6735  5090  4751  6448  8812  7593  2163 ans = 4751
204   11  102   60 ans = 102
2  6  4  7  8  0  2 ans = 4
522  732  921  509  153 ans = 921
 648  -818   618   751   291  -719 ans = 618
 48   -8  -30  -19   -3    2 ans = -30
176  212  153   38  108 ans = 153
---
-25,-14,41,-49,-33,23,-38 Answer: 41

-4,-23,-24,27
-30,0,-5,15
-28,3,-13,11
Answer: 15

42,15,40,29,-17,-34,26
20,41,11,14,29,-13,4
18,29,47,21,20,15,31
Answer: 47

0,24,4,9,-2,3
15,4,-30,31,-13,3
Answer: 4

3316,3085,9285,9388,9832,9572 Answer: 3085

4388,9914,7182,2452,6196,1565 Answer: 9914

-7,-1,-22,-20,-22,-13
-5,-22,5,-27,-43,0
34,-10,-24,40,-30,27
Answer: -10

-235,-701,689,755,-422 Answer: -235
---
.02	.51	.25	.04	.39	.07	.05
.04	.35	.13	.04	.22	.09	.24
.05	.19	.17	.07	.11	.12	.15
| .17

.23	-.16	.14	.48	-.10	-.33	-.40
.12	-.10	.59	.14	.34	.67	-.32
.01	-.53	-.33	-.36	.55	.51	-.40
| -.33

-.06	.27	-.07	-.53	.10	.44	.38
-.05	-.04	-.17	-.34	.11	.04	.32
-.06	.37	-.45	-.42	.30	.00	.66
| -.45

-.21	-.22	.37	-.16	.63	-.18	.18
-.24	.14	.52	-.28	-.16	.60	.00
.59	.09	.32	-.23	-.26	-.36	.62
| .32

.07	.53	-.54	-.68	.00	-.16	.11
.38	.56	-.42	-.67	.00	-.36	-.08
.09	.68	-.66	-.58	-.10	-.17	.12
| -.66

-.03	.15	.66	.03	.22	-.05	-.18
.20	.27	.38	.01	.25	-.02	.02
.15	.25	.45	-.04	.28	.27	-.22
| .45

-.16	.33	-.03	-.14	.58	-.05	.39
-.67	.38	-.55	-.22	-.13	.21	.27
.04	.20	.13	-.06	.60	-.11	.30
| .13
---
[[-.09  .29 -.56 -.34  .48 -.36 -.55]
 [ .27 -.20 -.15 -.15  .08  .19  .10]
 [-.63  .30  .45  .06 -.27 -.53 -.15]] | -.55, -.63

[ .50 -.44  .17 -.48  .34  .31] | .31, .50

[ .04 -.55  .11  .31  .05 -.14] | -.14, .04

[.19 .66 .36 .27 .00 .05] | .05, .19

[-.23 -.28 -.25  .23  .22  .52  .40] | .40, -.23

[[-.12 -.40  .23 -.11  .19 -.21]
 [ .50  .10 -.07 -.06  .22  .05]] | -.21, .50

[[-.44 -.25  .23 -.48  .37]
 [ .21  .32 -.58  .01 -.02]] | .37, .21

[ .29 -.05  .21 -.07  .28  .64 -.12] | -.12, .29
---
[[-.14, .18, -.32, -.40, .58, -.12],
[.17, .30, -.12, .26, -.11, .30]] -> -.32

[[-.01, -.50, .00, .00],
[.00, -.01, .00, .01]] -> .00

[[.12, .04, -.01, .08, -.59, -.13, -.13],
[-.30, .23, -.02, .25, .28, .12, .33]] -> -.01

[[-.30, -.56, .16, -.52, -.15],
[.17, .12, -.33, -.15, -.41]] -> .16

[[.16, .00, .29, .31, .05, -.08],
[-.21, .01, .05, -.15, -.07, .68]] -> .29

[[-.53, .05, -.10, -.05],
[.58, .02, -.08, .03]] -> -.10

[[-.15, .66, -.05, .19],
[.33, -.53, -.10, .00]] -> -.05

[[-.20, .15, -.13, -.50, -.07, .08, -.60],
[-.15, .38, -.01, -.25, -.19, .11, -.07]] -> -.13
---
[[6844 5121 5898 6765 8898]
 [6114 6548 2826 6240 6932]] | 6114

[[ 9 61 39 51  4 11 70]
 [63 24 60 14 12  4 76]] | 60

[[331 495 588 695 598 327 747]
 [744 258 298 212 347 694 518]
 [887 629 921 109 484  24  71]] | 921

[[ 15 100  82  55]
 [114 230 173  70]
 [ 95 211 171  69]] | 70

[4825 3180 3539 5389 1808 7843 4351] | 3539

[ 91 164 140   9  41 225] | 164

[7 1 7 9 8] | 7

[833 350 454 741 236 486] | 350
---
array([[ 1.52,  1.01, -1.18, -1.17],
       [-1.04, -0.99,  0.98,  0.87],
       [-0.83, -0.71,  0.74,  0.63]]) -> 1.52, 0.63

array([-0.096,  1.510, -1.269,  0.905, -0.310]) -> -0.096, -0.310

array([[-0.12,  0.03,  0.04, -0.03, -0.05, -0.11],
       [-0.14, -0.15, -0.01, -0.10, -0.05,  0.01],
       [-0.03, -0.05,  0.12,  0.06, -0.06, -0.10]]) -> -0.12, -0.10

array([-0.20, -0.04, -0.07, -0.17, -0.10,  0.12,  0.20]) -> -0.20, 0.20

array([ 0.72, -2.03,  1.31,  1.48,  0.52,  1.56,  0.13]) -> 0.72, 0.13

array([  9.9, -13.7, -15.6, -15.3, -13.4,  -5.9]) -> 9.9, -5.9
---
[33  4 76 47] gives 47, 33

[4623 5629 3103 8124 5164 2989] gives 2989, 4623

[46 52 77 68 51 79 20] gives 20, 46

[1 6 3 8 0] gives 0, 1

[[714 721 374 204 295 212 761]
 [603 642 338 255 343 369 685]
 [503 226 427 657 102 374 251]] gives 761, 503

[-284 -839  260  924  278 -578] gives -578, -284

[28 74 67 97 52 17] gives 17, 28

[6658 1378 4528 6746 7828] gives 7828, 6658

[99 67 43 23] gives 23, 99

[ 230 -265  594 -507] gives -507, 230
